Here is a tiny trained network, its code and every weight. The questions are about switching its units off for an input and a class, where a switched-off unit gives its printed mean instead of its output.

import numpy as np


def w(rows, s, z=0):
    codes = np.array(rows[::2]) - 128.0
    scale = np.full(codes.shape[1], s)
    scale[-1] = z or s
    return codes * scale


def f(y):
    return np.maximum(y, 0)


def log_softmax(a):
    a = a - a.max(-1, keepdims=True)
    return a - np.log(np.exp(a).sum(-1, keepdims=True))


def net(x, mask):
    res = np.array(x, float).reshape(1, 3) / 4 @ E
    y = f(res @ A[0][:, :-1].T + A[0][:, -1])
    res = res + np.where(mask, y, B[0][:, -1]) @ B[0][:, :-1]
    return log_softmax(res[-1] @ U[:, :-1].T + U[:, -1])


A, B = {}, {}
E = w([
[49,96,200,168,157,98],'x0',
[78,109,52,140,244,174],'x1',
[133,248,151,152,188,159],'x2',
],0.012)
A[0] = w([
[127,159,110,107,87,87,52],'n0',
[156,127,183,141,107,120,62],'n1',
[152,161,178,131,113,136,30],'n2',
[128,127,59,110,185,129,63],'n3',
[147,211,119,129,129,151,124],'n4',
[109,195,161,119,145,139,137],'n5',
[139,172,153,193,75,133,21],'n6',
[107,115,182,107,158,94,173],'n7',
[134,153,141,134,138,142,44],'n8',
[72,113,227,164,154,141,149],'n9',
[129,216,144,116,167,146,98],'n10',
[134,126,163,108,112,131,95],'n11',
[119,39,107,121,91,116,100],'n12',
[153,123,121,173,150,84,164],'n13',
[108,89,107,155,88,164,77],'n14',
[169,136,49,134,130,143,130],'n15',
[133,139,162,96,143,158,73],'n16',
[86,125,68,144,159,143,16],'n17',
[97,110,167,110,144,118,170],'n18',
[132,105,106,167,166,158,25],'n19',
[116,231,176,139,155,118,103],'n20',
[164,161,149,127,57,121,1],'n21',
[102,151,112,133,105,88,64],'n22',
[98,125,6,89,203,115,36],'n23',
[120,206,122,177,118,130,54],'n24',
[229,180,15,80,103,126,127],'n25',
[164,150,122,103,85,136,102],'n26',
[176,220,149,131,171,105,106],'n27',
[230,178,2,130,72,154,164],'n28',
[114,99,103,106,102,131,110],'n29',
[36,85,236,145,155,129,149],'n30',
[54,127,208,113,144,132,161],'n31',
[160,52,120,113,119,97,87],'n32',
[123,61,91,151,82,118,76],'n33',
[108,132,107,152,164,174,24],'n34',
[91,151,101,94,116,123,114],'n35',
[130,75,112,124,118,132,92],'n36',
[127,52,107,161,88,121,81],'n37',
[176,144,203,91,55,128,68],'n38',
[161,69,84,82,102,143,141],'n39',
[166,174,187,117,61,133,59],'n40',
],0.012,0.0022)
B[0] = w([
[124,111,149,140,174,135,156],'n0',
[124,110,142,164,191,133,162],'n1',
[122,94,154,120,174,133,158],'n2',
[129,86,176,151,209,127,191],'n3',
[151,118,95,52,81,136,188],'n4',
[128,122,101,63,107,141,173],'n5',
[120,99,162,121,182,108,163],'n6',
[119,161,112,175,89,129,162],'n7',
[139,124,128,97,131,148,144],'n8',
[123,179,108,213,40,114,189],'n9',
[137,99,104,28,93,126,192],'n10',
[118,110,134,146,166,137,149],'n11',
[155,125,102,30,120,145,199],'n12',
[130,131,131,133,114,117,137],'n13',
[142,125,132,79,124,139,156],'n14',
[123,162,122,202,112,113,185],'n15',
[139,116,122,108,123,121,139],'n16',
[130,100,195,131,200,112,179],'n17',
[127,165,132,155,93,124,158],'n18',
[137,107,166,135,189,119,164],'n19',
[142,114,88,26,109,148,194],'n20',
[132,83,176,147,209,124,183],'n21',
[127,121,136,139,137,113,136],'n22',
[125,61,207,157,254,117,225],'n23',
[133,117,112,47,120,131,170],'n24',
[109,205,85,245,10,127,243],'n25',
[128,115,150,158,171,110,172],'n26',
[151,131,104,27,99,144,195],'n27',
[87,209,86,243,3,111,249],'n28',
[139,129,126,80,118,138,160],'n29',
[121,201,83,247,42,128,210],'n30',
[121,168,91,202,67,119,179],'n31',
[131,126,103,48,119,137,183],'n32',
[134,133,106,40,130,139,184],'n33',
[134,79,172,128,189,120,171],'n34',
[122,132,143,130,128,121,137],'n35',
[146,117,124,69,118,128,164],'n36',
[133,126,109,44,123,146,185],'n37',
[115,77,184,165,247,127,209],'n38',
[142,138,100,49,78,137,191],'n39',
[125,85,177,154,227,122,196],'n40',
],0.018,0.015)
U = w([
[107,183,107,162,94,120,251],'0',
[151,129,99,5,121,158,52],'1',
[119,98,188,135,207,116,15],'2',
],0.016,0.0023)

Each question gives the input, the list of numbers given to net, and the class t.
The units are the neurons (one row each of A and B). Each row of codes is followed by its name. A weight is (code - 128) times the scale printed after its matrix; where a second scale follows, it is the last column's (A, B and U).
mask holds one flag per neuron, in row order. A switched-off neuron (its flag False) gives its mean, the last column of its row in B, instead of its output. The means were averaged over made-up inputs and are rounded, as every weight is.
A unit's drop is (log p(t) with every unit on - log p(t) with that unit switched off) / (log p(t) with every unit on - log p(t) with every unit switched off).
most important unit: the unit with the biggest drop
k most important neurons: the k neurons with the biggest drops, biggest first
drop of u: that unit's drop, to one decimal
input [-6,0,8], class 1: 2 most important neurons : [n27, n10]
input [4,5,-4], class 2: 4 most important neurons : [n28, n25, n23, n17]
input [-4,-5,1], class 2: 4 most important neurons : [n38, n40, n21, n30]
input [6,2,8], class 1: most important unit : n20
input [6,7,5], class 2: 2 most important neurons : [n28, n23]
input [0,7,-7], class 1: 4 most important neurons : [n12, n39, n38, n33]
input [-8,4,-8], class 0: 3 most important neurons : [n28, n25, n15]
input [-3,7,7], class 1: 4 most important neurons : [n10, n27, n4, n20]
input [-5,-7,6], class 2: 3 most important neurons : [n38, n40, n21]
input [-4,5,5], class 1: 3 most important neurons : [n10, n27, n4]
input [-8,0,-6], class 0: 2 most important neurons : [n28, n25]
input [-2,4,3], class 2: drop of n23 : 0.4
input [-3,-5,4], class 2: drop of n21 : 0.1
input [-7,0,-6], class 0: drop of n28 : 7.2
